Below are the code and all the weights of a small trained network. Each question names an input and a class and asks about switching units off, where a switched-off unit gives its printed mean instead of its output.

import numpy as np


def w(rows, s, z=0):
    codes = np.array(rows[::2]) - 128.0
    scale = np.full(codes.shape[1], s)
    scale[-1] = z or s
    return codes * scale


def f(y):
    return y / 2 * (1 + np.tanh(0.7978845608 * (y + 0.044715 * y**3)))


def log_softmax(a):
    a = a - a.max(-1, keepdims=True)
    return a - np.log(np.exp(a).sum(-1, keepdims=True))


def net(x, mask):
    res = np.array(x, float).reshape(1, 5) / 4 @ E
    y = f(res @ A[0][:, :-1].T + A[0][:, -1])
    res = res + np.where(mask, y, B[0][:, -1]) @ B[0][:, :-1]
    return log_softmax(res[-1] @ U[:, :-1].T + U[:, -1])


A, B = {}, {}
E = w([
[109,172,185,174],'x0',
[7,115,88,89],'x1',
[149,220,122,133],'x2',
[147,118,2,178],'x3',
[90,113,148,192],'x4',
],0.0073)
A[0] = w([
[206,117,77,174,114],'n1',
[86,173,138,161,180],'n2',
[95,95,128,143,104],'n3',
[144,155,140,128,79],'n4',
[94,174,144,118,199],'n5',
[200,157,131,130,193],'n6',
[132,157,122,122,145],'n7',
[91,184,173,90,238],'n8',
[222,88,157,149,94],'n9',
[158,149,110,136,89],'n10',
[115,65,142,153,85],'n11',
[132,129,146,122,109],'n12',
[116,122,138,117,86],'n13',
[136,131,178,122,120],'n14',
[183,165,61,160,179],'n15',
[108,56,138,141,77],'n16',
[127,142,66,66,87],'n17',
[160,112,49,105,200],'n18',
[85,156,104,172,75],'n19',
[63,158,219,59,81],'n20',
[139,23,114,76,110],'n21',
[179,223,143,106,2],'n22',
[79,104,181,101,141],'n23',
[176,92,81,148,108],'n24',
[109,147,17,28,171],'n25',
[6,82,99,168,118],'n26',
[158,127,129,136,182],'n27',
[138,109,220,132,88],'n28',
[115,88,123,78,169],'n29',
],0.014,0.0033)
B[0] = w([
[49,159,125,169,190],'n1',
[135,66,115,148,174],'n2',
[97,108,118,96,152],'n3',
[133,116,135,152,135],'n4',
[164,77,138,147,176],'n5',
[123,144,121,208,200],'n6',
[138,118,116,149,139],'n7',
[195,79,171,157,223],'n8',
[112,207,161,174,201],'n9',
[111,131,108,147,136],'n10',
[113,139,105,85,158],'n11',
[135,129,141,133,132],'n12',
[129,126,143,116,126],'n13',
[146,137,167,152,169],'n14',
[87,169,94,203,197],'n15',
[99,135,116,66,166],'n16',
[190,157,101,107,173],'n17',
[140,197,78,137,206],'n18',
[90,99,80,134,153],'n19',
[160,93,243,100,241],'n20',
[99,195,143,41,206],'n21',
[159,73,86,198,187],'n22',
[128,125,205,89,194],'n23',
[80,178,119,133,170],'n24',
[254,177,62,83,250],'n25',
[69,19,60,86,254],'n26',
[124,146,132,154,151],'n27',
[184,177,176,136,210],'n28',
[144,165,146,72,177],'n29',
],0.031,0.0076)
U = w([
[173,166,178,138,230],'0',
[133,5,24,77,230],'1',
[226,174,30,66,133],'2',
[182,71,199,65,40],'3',
[106,126,68,2,49],'4',
[195,59,97,178,4],'5',
[81,173,78,145,165],'6',
],0.007,0.0014)

Each question gives the input, the list of numbers given to net, and the class t.
The units are the neurons (one row each of A and B). Each row of codes is followed by its name. A weight is (code - 128) times the scale printed after its matrix; where a second scale follows, it is the last column's (A, B and U).
mask holds one flag per neuron, in row order. A switched-off neuron (its flag False) gives its mean, the last column of its row in B, instead of its output. The means were averaged over made-up inputs and are rounded, as every weight is.
A unit's drop is (log p(t) with every unit on - log p(t) with that unit switched off) / (log p(t) with every unit on - log p(t) with every unit switched off).
The circuit of an input: a set's keep is (log p(t) with only the set's units on - log p(t) with every unit switched off) / (log p(t) with every unit on - log p(t) with every unit switched off). Starting from the 12 units with the biggest drops (on a tie, the unit counted first), units are removed one at a time, each time the one whose removal leaves the highest keep (on an exact tie, the one counted first), for as long as the keep stays at least 0.8.
circuit, biggest first: the units of the circuit, biggest drop first
unit that matters most: the unit with the biggest drop
top k neurons: the k neurons with the biggest drops, biggest first
drop when u is switched off: that unit's drop, to one decimal
input [-6,-1,-8,-3,-4], class 4: circuit, biggest first => (n21)
input [-4,6,-2,0,1], class 4: top 2 neurons => (n26; n21)
input [2,7,-5,1,-5], class 4: circuit, biggest first => (n21; n28)
input [7,-4,8,-8,-3], class 5: top 3 neurons => (n22; n6; n21)
input [-3,-2,1,0,1], class 6: top 2 neurons => (n25; n20)
input [-2,-4,5,-8,5], class 3: top 2 neurons => (n20; n15)
input [3,1,8,5,1], class 6: top 2 neurons => (n15; n20)
input [2,-1,-8,-2,-3], class 3: top 4 neurons => (n26; n18; n25; n15)
input [1,-4,3,-2,-5], class 5: circuit, biggest first => (n22; n21)
input [-7,-6,-5,-7,5], class 0: top 3 neurons => (n9; n26; n28)
input [4,6,1,2,-4], class 1: top 2 neurons => (n26; n28)
input [3,-5,-8,0,-5], class 0: top 3 neurons => (n26; n15; n19)
input [-3,-1,5,3,-1], class 6: top 2 neurons => (n15; n1)
input [-2,0,7,0,5], class 5: unit that matters most => n26
input [1,6,-3,-2,1], class 3: top 2 neurons => (n20; n23)
input [-1,2,1,7,6], class 1: top 2 neurons => (n26; n9)
input [2,-8,8,-3,5], class 5: drop when n22 is switched off => 0.9
input [0,8,1,4,1], class 1: drop when n26 is switched off => 2.6
input [-8,-6,7,-8,1], class 5: drop when n23 is switched off => 0.2
input [8,-6,6,-3,-2], class 5: circuit, biggest first => (n22)
